Below is a small trained network, with its code and all its weights. Each question gives an input and a class and asks what happens when units are switched off, that is, made to give their printed mean instead of their output.

import numpy as np


def w(rows, s, z=0):
    codes = np.array(rows[::2]) - 128.0
    scale = np.full(codes.shape[1], s)
    scale[-1] = z or s
    return codes * scale


def f(y):
    return np.maximum(y, 0)


def log_softmax(a):
    a = a - a.max(-1, keepdims=True)
    return a - np.log(np.exp(a).sum(-1, keepdims=True))


def net(x, mask):
    res = np.array(x, float).reshape(1, 3) / 4 @ E
    y = f(res @ A[0][:, :-1].T + A[0][:, -1])
    res = res + np.where(mask, y, B[0][:, -1]) @ B[0][:, :-1]
    return log_softmax(res[-1] @ U[:, :-1].T + U[:, -1])


A, B = {}, {}
E = w([
[103,107,183,116,172,205,116,162,199,127,239,214],'x0',
[159,62,115,75,255,67,113,195,213,41,32,122],'x1',
[148,125,74,238,120,82,56,112,82,20,242,137],'x2',
],0.0097)
A[0] = w([
[117,164,123,152,105,234,106,133,154,121,162,219,185],'n1',
[71,29,187,109,171,140,160,105,222,57,192,180,106],'n2',
[169,190,74,173,97,111,88,116,149,51,167,165,101],'n3',
[183,101,99,151,84,93,165,141,71,74,66,2,78],'n4',
[152,92,100,155,143,137,55,118,117,28,134,162,5],'n5',
[203,93,81,127,110,122,188,100,106,73,63,64,58],'n6',
[233,71,109,88,172,57,136,207,196,81,133,119,31],'n7',
[130,63,205,67,147,141,185,140,167,160,93,72,24],'n8',
[174,96,48,185,167,84,46,149,164,105,185,101,11],'n9',
[127,48,92,83,120,109,58,244,151,47,57,160,46],'n10',
],0.0078,0.0013)
B[0] = w([
[96,176,187,156,60,62,143,186,131,86,72,177,236],'n1',
[91,20,169,161,196,82,113,77,56,87,82,219,249],'n2',
[158,154,183,89,150,162,153,205,170,182,127,57,243],'n3',
[51,119,213,176,113,109,126,81,115,58,101,146,238],'n4',
[91,101,112,145,179,187,176,140,174,174,109,99,225],'n5',
[138,88,181,116,104,186,101,1,166,82,78,204,208],'n6',
[113,146,126,99,41,61,156,210,66,176,119,97,254],'n7',
[147,192,216,137,175,194,161,110,167,170,82,69,213],'n8',
[125,163,170,175,197,194,103,129,146,182,97,85,240],'n9',
[137,215,42,150,121,67,128,223,41,125,157,98,249],'n10',
],0.0089,0.0097)
U = w([
[67,56,138,156,167,123,108,87,128,2,84,194,95],'0',
[126,170,48,132,48,104,127,181,47,181,148,112,253],'1',
[165,130,122,122,232,220,129,132,231,180,112,63,40],'2',
],0.009,0.0014)

Each question gives the input, the list of numbers given to net, and the class t.
The units are the neurons (one row each of A and B). Each row of codes is followed by its name. A weight is (code - 128) times the scale printed after its matrix; where a second scale follows, it is the last column's (A, B and U).
mask holds one flag per neuron, in row order. A switched-off neuron (its flag False) gives its mean, the last column of its row in B, instead of its output. The means were averaged over made-up inputs and are rounded, as every weight is.
A unit's drop is (log p(t) with every unit on - log p(t) with that unit switched off) / (log p(t) with every unit on - log p(t) with every unit switched off).
The circuit of an input: a set's keep is (log p(t) with only the set's units on - log p(t) with every unit switched off) / (log p(t) with every unit on - log p(t) with every unit switched off). Starting from all 10 units, units are removed one at a time, each time the one whose removal leaves the highest keep (on an exact tie, the one counted first), for as long as the keep stays at least 0.8.
circuit, biggest first: the units of the circuit, biggest drop first
top k neurons: the k neurons with the biggest drops, biggest first
drop when u is switched off: that unit's drop, to one decimal
input [0,-5,-6], class 2: circuit, biggest first	n7
input [-4,5,-4], class 1: top 3 neurons	n10; n7; n2
input [-2,-1,3], class 2: circuit, biggest first	n2; n7
input [6,-2,8], class 2: top 2 neurons	n3; n9
input [-4,6,8], class 2: top 3 neurons	n9; n5; n3
input [-8,4,-8], class 0: top 4 neurons	n4; n6; n3; n9
input [-6,1,7], class 2: top 4 neurons	n3; n9; n2; n5
input [8,3,-8], class 0: top 3 neurons	n2; n3; n9
input [-7,8,7], class 1: top 2 neurons	n10; n7
input [-2,4,4], class 1: top 4 neurons	n7; n10; n8; n2
input [6,-3,8], class 2: top 4 neurons	n3; n9; n5; n4
input [5,7,7], class 1: top 2 neurons	n7; n10
input [1,6,8], class 2: top 3 neurons	n9; n5; n3
input [-7,-3,5], class 0: circuit, biggest first	n4
input [-3,7,-4], class 1: drop when n10 is switched off	0.5
input [1,5,-3], class 1: drop when n7 is switched off	0.2
input [-1,-1,8], class 2: drop when n1 is switched off	0.0
